Below are the code and all the weights of a small trained network. Each question names an input and a target symbol and asks about switching units off, where a switched-off unit gives its printed mean instead of its output.

import numpy as np


def w(rows, s, z=0):
    codes = np.array(rows[::2]) - 128.0
    scale = np.full(codes.shape[1], s)
    scale[-1] = z or s
    return codes * scale


def softmax(a):
    e = np.exp(a - a.max(-1, keepdims=True))
    return e / e.sum(-1, keepdims=True)


def log_softmax(a):
    a = a - a.max(-1, keepdims=True)
    return a - np.log(np.exp(a).sum(-1, keepdims=True))


def net(x, mask):
    ids = ['αβγδεηθλμξπστφω'.index(c) for c in x.split()]
    T = len(ids)
    res = E[ids] + P[:T]
    u = 0
    for l in range(3):
        r = res
        for j in range(2):
            rows = slice(2 * j, 2 * j + 2)
            q, k, v = (r @ M[l][rows].T for M in (Q, K, V))
            z = softmax(np.where(np.tri(T) > 0, q @ k.T / 2**0.5, -1e9)) @ v
            o = O[l][rows]
            res = res + np.where(mask[u + j], z, o[:, -1]) @ o[:, :-1]
        u += 2
    return log_softmax(res[-1] @ U[:, :-1].T + U[:, -1])


Q, K, V, O = {}, {}, {}, {}
E = w([
[163,201,238,108,94,162,104],'α',
[100,122,201,171,76,48,160],'β',
[77,158,117,88,170,39,14],'γ',
[42,16,106,147,128,127,107],'δ',
[65,152,51,207,82,88,130],'ε',
[138,134,84,117,190,218,75],'η',
[79,91,170,202,106,154,46],'θ',
[89,101,102,137,194,80,181],'λ',
[98,141,156,248,201,100,126],'μ',
[104,74,168,6,93,73,194],'ξ',
[21,214,147,97,160,213,228],'π',
[92,51,185,50,90,204,82],'σ',
[108,45,210,136,182,149,128],'τ',
[94,155,97,91,16,154,98],'φ',
[192,166,70,95,89,83,185],'ω',
],0.012)
P = w([
[187,46,117,108,120,9,26],'0',
[109,70,154,127,109,56,74],'1',
[107,83,148,127,135,76,82],'2',
[93,92,143,113,128,92,93],'3',
[79,113,136,116,122,103,107],'4',
[63,117,145,118,129,112,115],'5',
[47,125,143,114,130,109,128],'6',
[36,128,144,117,131,108,131],'7',
[33,149,149,110,121,124,140],'8',
[17,147,135,107,130,123,144],'9',
[8,142,140,104,137,126,144],'10',
[3,164,152,112,143,132,144],'11',
[3,177,153,111,159,125,162],'12',
],0.0044)
Q[0] = w([
[184,127,122,182,2,106,200],'0.h1',
[223,179,102,131,77,112,215],'0.h1',
[3,77,171,146,103,100,121],'0.h2',
[83,121,61,97,161,187,118],'0.h2',
],0.0072)
K[0] = w([
[172,153,118,54,177,57,46],'0.h1',
[208,27,83,157,165,88,3],'0.h1',
[1,189,85,57,196,116,86],'0.h2',
[74,124,86,135,128,171,164],'0.h2',
],0.0069)
V[0] = w([
[62,103,169,143,122,83,111],'0.h1',
[161,39,112,152,130,153,55],'0.h1',
[168,71,132,161,117,145,179],'0.h2',
[255,71,97,152,105,138,134],'0.h2',
],0.0094)
O[0] = w([
[38,120,160,133,141,104,130,227],'0.h1',
[96,111,107,123,173,175,64,136],'0.h1',
[233,150,101,118,133,134,108,33],'0.h2',
[254,93,106,142,128,91,69,2],'0.h2',
],0.009,0.0071)
Q[1] = w([
[127,125,25,222,151,101,131],'1.h1',
[182,246,97,148,79,175,143],'1.h1',
[152,121,116,125,148,1,23],'1.h2',
[242,117,77,96,74,228,231],'1.h2',
],0.0091)
K[1] = w([
[126,123,2,192,149,77,130],'1.h1',
[182,111,184,130,72,28,23],'1.h1',
[37,42,194,189,93,206,215],'1.h2',
[231,43,108,145,104,67,77],'1.h2',
],0.0095)
V[1] = w([
[136,42,100,96,127,149,159],'1.h1',
[111,53,162,116,89,50,66],'1.h1',
[138,211,94,2,179,107,126],'1.h2',
[131,215,103,198,152,90,83],'1.h2',
],0.0093)
O[1] = w([
[92,1,135,96,126,169,164,97],'1.h1',
[73,87,171,109,89,56,106,254],'1.h1',
[66,254,139,35,167,131,112,154],'1.h2',
[87,205,127,202,154,78,70,133],'1.h2',
],0.0086,0.0039)
Q[2] = w([
[92,108,143,71,161,12,187],'2.h1',
[93,74,254,243,50,147,29],'2.h1',
[116,71,182,221,180,168,199],'2.h2',
[30,103,208,98,94,90,56],'2.h2',
],0.0077)
K[2] = w([
[2,173,93,96,114,129,158],'2.h1',
[129,120,209,207,57,200,57],'2.h1',
[150,60,139,188,186,128,185],'2.h2',
[62,184,142,141,120,225,226],'2.h2',
],0.0076)
V[2] = w([
[48,129,143,148,81,130,115],'2.h1',
[121,176,178,173,105,234,174],'2.h1',
[154,130,255,144,191,138,123],'2.h2',
[150,145,143,99,15,156,44],'2.h2',
],0.0084)
O[2] = w([
[207,115,97,128,93,145,79,254],'2.h1',
[132,106,188,207,78,208,115,110],'2.h1',
[231,86,255,96,179,64,65,142],'2.h2',
[95,179,162,106,33,173,45,95],'2.h2',
],0.0084,0.02)
U = w([
[109,160,35,244,95,86,124,93],'α',
[138,90,142,213,114,174,50,178],'β',
[136,124,92,130,217,106,219,165],'γ',
[174,133,56,116,216,226,53,236],'δ',
[214,167,78,90,59,96,168,236],'ε',
[196,186,210,88,100,132,111,166],'η',
[34,176,165,124,184,107,104,103],'θ',
[144,148,133,255,225,70,108,59],'λ',
[158,68,221,93,221,135,129,60],'μ',
[103,113,183,6,79,100,235,3],'ξ',
[206,147,124,124,104,167,175,199],'π',
[70,34,86,123,134,158,150,58],'σ',
[126,117,207,160,45,26,209,125],'τ',
[123,80,183,20,95,223,107,46],'φ',
[114,156,96,88,20,168,128,83],'ω',
],0.0083,0.0076)

Each question gives the input, a string of symbols that net reads in full, and the target symbol t.
The units are the heads (2 rows each of Q, K, V and O). Each row of codes is followed by its name. A weight is (code - 128) times the scale printed after its matrix; where a second scale follows, it is the last column's (O and U).
mask holds one flag per head, layer by layer. A switched-off head (its flag False) gives its mean, the last column of its rows in O, instead of its output. The means were averaged over made-up inputs and are rounded, as every weight is.
A unit's drop is (log p(t) with every unit on - log p(t) with that unit switched off) / (log p(t) with every unit on - log p(t) with every unit switched off).
The circuit of an input: a set's keep is (log p(t) with only the set's units on - log p(t) with every unit switched off) / (log p(t) with every unit on - log p(t) with every unit switched off). Starting from all 6 units, units are removed one at a time, each time the one whose removal leaves the highest keep (on an exact tie, the one counted first), for as long as the keep stays at least 0.8.
units of the circuit, in order: the units of the circuit, biggest drop first
most important unit: the unit with the biggest drop
heads that matter: for each layer, one digit per head in row order, 1 if its drop is at least 0.15 and else 0, layers parted by /
drop when u is switched off: that unit's drop, to one decimal
input γ β γ, target τ: heads that matter	00 / 11 / 00
input η τ η τ ω γ φ, target ω: heads that matter	00 / 00 / 01
input γ η γ, target δ: heads that matter	10 / 10 / 10
input δ γ γ γ δ γ, target σ: most important unit	1.h2
input τ θ γ τ ω γ, target μ: units of the circuit, in order	2.h2, 0.h2, 1.h2
input γ γ λ γ, target γ: units of the circuit, in order	2.h2, 2.h1
input θ φ δ γ τ, target μ: units of the circuit, in order	2.h2, 1.h1
input θ δ γ, target θ: units of the circuit, in order	0.h2, 1.h2, 0.h1
input μ θ θ θ δ, target σ: units of the circuit, in order	1.h1, 1.h2, 0.h1
input τ γ ε γ, target α: units of the circuit, in order	2.h2, 1.h2
input α γ τ γ α λ, target γ: units of the circuit, in order	2.h2, 1.h1, 2.h1
input δ θ τ γ λ γ β ξ β γ, target τ: units of the circuit, in order	0.h1, 1.h2, 0.h2
input γ β μ μ, target λ: units of the circuit, in order	2.h2, 1.h2
input γ φ γ α ξ γ σ γ, target φ: most important unit	1.h2
input β γ τ γ γ ε γ, target α: units of the circuit, in order	2.h2, 1.h2, 0.h2
input η θ γ γ φ γ γ γ γ γ π, target γ: heads that matter	01 / 11 / 01
input θ γ θ, target θ: units of the circuit, in order	0.h2, 1.h2, 2.h1, 0.h1
input δ ω τ, target μ: heads that matter	00 / 10 / 11
input γ φ γ, target ω: drop when 0.h1 is switched off	0.1
input ξ ω γ σ α ε ξ γ θ θ γ δ γ, target σ: drop when 2.h2 is switched off	0.2
input γ τ σ θ γ, target μ: drop when 1.h1 is switched off	0.1
input σ γ ξ γ θ γ, target β: drop when 2.h2 is switched off	0.1
